Here is a tiny trained network, its code and every weight. The questions are about switching its units off for an input and a class, where a switched-off unit gives its printed mean instead of its output.

import numpy as np


def w(rows, s, z=0):
    codes = np.array(rows[::2]) - 128.0
    scale = np.full(codes.shape[1], s)
    scale[-1] = z or s
    return codes * scale


def f(y):
    return y / 2 * (1 + np.tanh(0.7978845608 * (y + 0.044715 * y**3)))


def log_softmax(a):
    a = a - a.max(-1, keepdims=True)
    return a - np.log(np.exp(a).sum(-1, keepdims=True))


def net(x, mask):
    res = np.array(x, float).reshape(1, 7) / 4 @ E
    y = f(res @ A[0][:, :-1].T + A[0][:, -1])
    res = res + np.where(mask, y, B[0][:, -1]) @ B[0][:, :-1]
    return log_softmax(res[-1] @ U[:, :-1].T + U[:, -1])


A, B = {}, {}
E = w([
[236,130,82,70,18,64],'x0',
[192,33,157,6,226,163],'x1',
[14,29,74,78,50,130],'x2',
[77,180,51,79,225,3],'x3',
[129,130,127,126,129,130],'x4',
[127,126,132,127,127,123],'x5',
[126,126,117,130,128,129],'x6',
],0.0052)
A[0] = w([
[236,221,156,177,191,122,11],'n1',
[82,197,104,219,61,97,83],'n2',
[81,202,107,214,63,98,15],'n3',
[247,134,99,69,11,48,72],'n4',
[82,199,102,217,63,98,23],'n5',
[235,221,160,177,191,119,4],'n6',
[82,201,100,219,60,97,30],'n7',
[191,41,126,21,210,144,43],'n8',
[19,28,59,94,57,133,144],'n9',
[4,122,217,206,226,199,63],'n10',
[231,213,159,178,191,125,41],'n11',
[91,181,64,77,199,20,87],'n12',
[163,105,191,152,60,227,43],'n13',
[250,131,96,72,13,48,69],'n14',
[92,178,61,81,203,15,81],'n15',
[16,8,40,78,69,123,52],'n16',
[167,101,182,157,65,222,7],'n17',
[92,179,59,80,202,18,81],'n18',
[161,105,193,153,64,219,62],'n19',
[81,201,107,213,62,97,37],'n20',
[77,204,107,224,51,100,146],'n21',
],0.0047,0.0032)
B[0] = w([
[40,201,239,75,12,164,181],'n1',
[164,72,165,75,201,147,201],'n2',
[139,66,187,58,197,211,165],'n3',
[15,174,21,122,217,199,222],'n4',
[144,72,182,58,195,195,169],'n5',
[69,185,209,83,34,163,178],'n6',
[148,70,178,61,198,185,177],'n7',
[158,58,214,45,198,200,191],'n8',
[126,207,200,108,68,60,235],'n9',
[17,200,6,113,212,145,233],'n10',
[82,182,207,94,40,133,189],'n11',
[131,52,141,210,14,241,218],'n12',
[107,80,96,200,57,195,168],'n13',
[12,174,22,119,214,201,220],'n14',
[128,46,143,219,11,250,219],'n15',
[89,225,255,77,29,107,206],'n16',
[90,86,108,179,52,224,148],'n17',
[129,55,142,205,18,239,218],'n18',
[116,83,96,195,64,185,171],'n19',
[149,62,180,56,202,188,175],'n20',
[191,72,150,77,203,109,252],'n21',
],0.0066,0.0027)
U = w([
[130,49,123,231,63,190,49],'0',
[172,47,178,31,197,149,55],'1',
[97,234,202,87,70,95,56],'2',
[46,192,15,130,197,147,63],'3',
[159,119,122,153,134,96,236],'4',
[163,128,120,154,137,92,228],'5',
[160,124,118,157,133,92,221],'6',
[220,125,95,196,145,4,3],'7',
],0.011)

Each question gives the input, the list of numbers given to net, and the class t.
The units are the neurons (one row each of A and B). Each row of codes is followed by its name. A weight is (code - 128) times the scale printed after its matrix; where a second scale follows, it is the last column's (A, B and U).
mask holds one flag per neuron, in row order. A switched-off neuron (its flag False) gives its mean, the last column of its row in B, instead of its output. The means were averaged over made-up inputs and are rounded, as every weight is.
A unit's drop is (log p(t) with every unit on - log p(t) with that unit switched off) / (log p(t) with every unit on - log p(t) with every unit switched off).
The circuit of an input: a set's keep is (log p(t) with only the set's units on - log p(t) with every unit switched off) / (log p(t) with every unit on - log p(t) with every unit switched off). Starting from the 12 units with the biggest drops (on a tie, the unit counted first), units are removed one at a time, each time the one whose removal leaves the highest keep (on an exact tie, the one counted first), for as long as the keep stays at least 0.8.
units of the circuit, in order: the units of the circuit, biggest drop first
most important unit: the unit with the biggest drop
top k neurons: the k neurons with the biggest drops, biggest first
drop of u: that unit's drop, to one decimal
input [-3,-4,-7,2,3,3,-7], class 2: units of the circuit, in order => [n1; n6]
input [-4,1,8,2,5,2,7], class 2: most important unit => n16
input [-3,2,8,-1,-1,5,-8], class 2: units of the circuit, in order => [n16; n9]
input [4,7,-6,-8,-7,4,3], class 0: units of the circuit, in order => [n13; n19]
input [-4,4,-5,4,2,2,-5], class 2: units of the circuit, in order => [n1; n11; n21]
input [-7,7,8,-4,2,2,-7], class 2: units of the circuit, in order => [n16; n9]
input [-4,-3,3,-6,0,6,8], class 5: units of the circuit, in order => [n15; n12]
input [7,-1,7,4,2,7,4], class 2: top 3 neurons => [n16; n9; n10]
input [4,-2,-8,0,-5,-6,-6], class 2: units of the circuit, in order => [n1; n6]
input [-6,5,-2,1,1,-5,-4], class 3: top 2 neurons => [n10; n21]
input [-7,3,1,7,-3,6,0], class 0: drop of n18 => 0.3
input [7,-6,-5,7,0,0,0], class 0: drop of n15 => 0.4
input [8,1,7,-5,6,7,3], class 3: drop of n14 => 0.5
input [-3,-7,8,-5,2,8,2], class 2: units of the circuit, in order => [n9]
